Below are the code and all the weights of a small trained network. Each question names an input and a target symbol and asks about switching units off, where a switched-off unit gives its printed mean instead of its output.

import numpy as np


def w(rows, s, z=0):
    codes = np.array(rows[::2]) - 128.0
    scale = np.full(codes.shape[1], s)
    scale[-1] = z or s
    return codes * scale


def norm(h):
    return h / np.sqrt((h * h).mean(-1, keepdims=True) + 1e-5)


def f(y):
    return y / 2 * (1 + np.tanh(0.7978845608 * (y + 0.044715 * y**3)))


def softmax(a):
    e = np.exp(a - a.max(-1, keepdims=True))
    return e / e.sum(-1, keepdims=True)


def log_softmax(a):
    a = a - a.max(-1, keepdims=True)
    return a - np.log(np.exp(a).sum(-1, keepdims=True))


def net(x, mask):
    ids = ['αδεηθλξπστ'.index(c) for c in x.split()]
    T = len(ids)
    res = E[ids] + P[:T]
    r = norm(res)
    for j in range(2):
        rows = slice(3 * j, 3 * j + 3)
        q, k, v = (r @ M[0][rows].T for M in (Q, K, V))
        z = softmax(np.where(np.tri(T) > 0, q @ k.T / 3**0.5, -1e9)) @ v
        o = O[0][rows]
        res = res + np.where(mask[j], z, o[:, -1]) @ o[:, :-1]
    y = f(norm(res) @ A[0][:, :-1].T + A[0][:, -1])
    res = res + np.where(mask[2:18], y, B[0][:, -1]) @ B[0][:, :-1]
    return log_softmax(norm(res)[-1] @ U[:, :-1].T + U[:, -1])


Q, K, V, O, A, B = {}, {}, {}, {}, {}, {}
E = w([
[124,189,155,162],'α',
[236,41,104,51],'δ',
[62,113,75,126],'ε',
[119,201,136,183],'η',
[112,213,84,173],'θ',
[126,205,56,116],'λ',
[70,195,68,126],'ξ',
[120,196,105,179],'π',
[74,125,156,142],'σ',
[121,146,81,2],'τ',
],0.0077)
P = w([
[25,73,2,176],'0',
[83,206,169,120],'1',
[114,215,184,117],'2',
[128,211,183,115],'3',
[147,212,183,118],'4',
[158,205,180,115],'5',
[172,202,174,114],'6',
[182,192,171,108],'7',
],0.0034)
Q[0] = w([
[119,53,98,174],'h0',
[155,201,170,108],'h0',
[166,228,138,88],'h0',
[153,186,122,138],'h1',
[195,116,98,166],'h1',
[6,118,136,146],'h1',
],0.011)
K[0] = w([
[2,190,76,151],'h0',
[178,53,160,143],'h0',
[187,56,134,150],'h0',
[189,69,98,157],'h1',
[193,185,135,170],'h1',
[32,136,142,228],'h1',
],0.0085)
V[0] = w([
[4,212,181,81],'h0',
[207,115,120,193],'h0',
[168,57,171,118],'h0',
[177,186,36,42],'h1',
[156,37,130,44],'h1',
[213,23,146,131],'h1',
],0.0045)
O[0] = w([
[223,126,73,235,182],'h0',
[120,116,126,78,69],'h0',
[76,122,90,49,80],'h0',
[123,69,204,194,227],'h1',
[243,253,185,144,92],'h1',
[139,210,132,168,3],'h1',
],0.0044,0.0034)
A[0] = w([
[108,196,98,101,124],'n0',
[146,141,84,118,100],'n1',
[161,153,15,78,135],'n2',
[204,127,120,153,156],'n3',
[96,61,213,92,89],'n4',
[125,97,150,168,94],'n5',
[56,215,128,107,119],'n6',
[39,34,83,53,131],'n7',
[104,102,213,190,101],'n8',
[90,95,31,53,101],'n9',
[95,171,216,137,112],'n10',
[113,117,140,93,105],'n11',
[47,115,78,115,97],'n12',
[52,61,254,41,2],'n13',
[96,76,29,211,124],'n14',
[162,107,165,210,111],'n15',
],0.0063,0.0073)
B[0] = w([
[173,82,65,184,161],'n0',
[71,183,163,139,116],'n1',
[87,131,191,209,198],'n2',
[191,179,205,103,177],'n3',
[51,231,167,218,106],'n4',
[85,193,49,59,109],'n5',
[191,43,82,143,173],'n6',
[160,211,94,213,199],'n7',
[84,107,42,148,126],'n8',
[114,218,115,214,166],'n9',
[152,25,133,212,133],'n10',
[117,130,137,135,113],'n11',
[177,156,184,110,147],'n12',
[63,226,252,103,117],'n13',
[215,179,213,88,253],'n14',
[163,239,128,82,146],'n15',
],0.004,0.0036)
U = w([
[96,76,215,136,3],'α',
[219,139,183,76,199],'δ',
[142,172,112,219,240],'ε',
[99,62,151,153,77],'η',
[119,87,58,137,47],'θ',
[159,122,3,68,5],'λ',
[62,147,58,117,31],'ξ',
[127,44,94,139,121],'π',
[37,147,183,138,49],'σ',
[81,157,133,30,116],'τ',
],0.015,0.0038)

Each question gives the input, a string of symbols that net reads in full, and the target symbol t.
The units are the heads (3 rows each of Q, K, V and O) and the neurons (one row each of A and B). Each row of codes is followed by its name. A weight is (code - 128) times the scale printed after its matrix; where a second scale follows, it is the last column's (O, A, B and U).
mask holds one flag per unit, heads first, then neurons. A switched-off unit (its flag False) gives its mean, the last column of its rows in O or B, instead of its output. The means were averaged over made-up inputs and are rounded, as every weight is.
A unit's drop is (log p(t) with every unit on - log p(t) with that unit switched off) / (log p(t) with every unit on - log p(t) with every unit switched off).
The circuit of an input: a set's keep is (log p(t) with only the set's units on - log p(t) with every unit switched off) / (log p(t) with every unit on - log p(t) with every unit switched off). Starting from the 12 units with the biggest drops (on a tie, the unit counted first), units are removed one at a time, each time the one whose removal leaves the highest keep (on an exact tie, the one counted first), for as long as the keep stays at least 0.8.
circuit, biggest first: the units of the circuit, biggest drop first
most important unit: the unit with the biggest drop
top k neurons: the k neurons with the biggest drops, biggest first
heads that matter: for each layer, one digit per head in row order, 1 if its drop is at least 0.15 and else 0, layers parted by /
drop when u is switched off: that unit's drop, to one decimal
input α δ λ, target λ: top 4 neurons => n6, n14, n0, n7
input λ θ α θ, target δ: heads that matter => 11
input ε ξ λ λ τ θ ε, target δ: circuit, biggest first => n14
input π λ π, target δ: heads that matter => 11
input σ λ δ α, target α: circuit, biggest first => h0, n10, n6
input λ λ α δ η, target η: heads that matter => 10
input θ λ σ, target ε: heads that matter => 10
input η ε η λ ε λ, target δ: top 2 neurons => n14, n7
input ε τ δ π, target π: top 2 neurons => n6, n10
input θ τ π α ε π, target δ: heads that matter => 01
input δ ε ε ξ, target ξ: heads that matter => 10
input σ ε σ, target δ: top 4 neurons => n14, n7, n9, n2
input τ η λ ξ δ τ σ, target σ: top 2 neurons => n13, n7
input ξ σ α ξ σ α α τ, target ε: heads that matter => 01
input τ σ λ ξ τ ξ ξ, target δ: heads that matter => 11
input τ τ τ ε δ π α, target α: top 2 neurons => n10, n14
input θ θ σ, target ε: most important unit => h0
input π δ ξ λ, target λ: top 2 neurons => n6, n14
input ξ λ η λ, target δ: drop when n7 is switched off => 0.2
input σ α τ δ τ σ, target σ: most important unit => h0
input τ σ σ, target δ: drop when h0 is switched off => 2.2
input θ σ π τ ξ δ τ π, target π: drop when h0 is switched off => 1.0
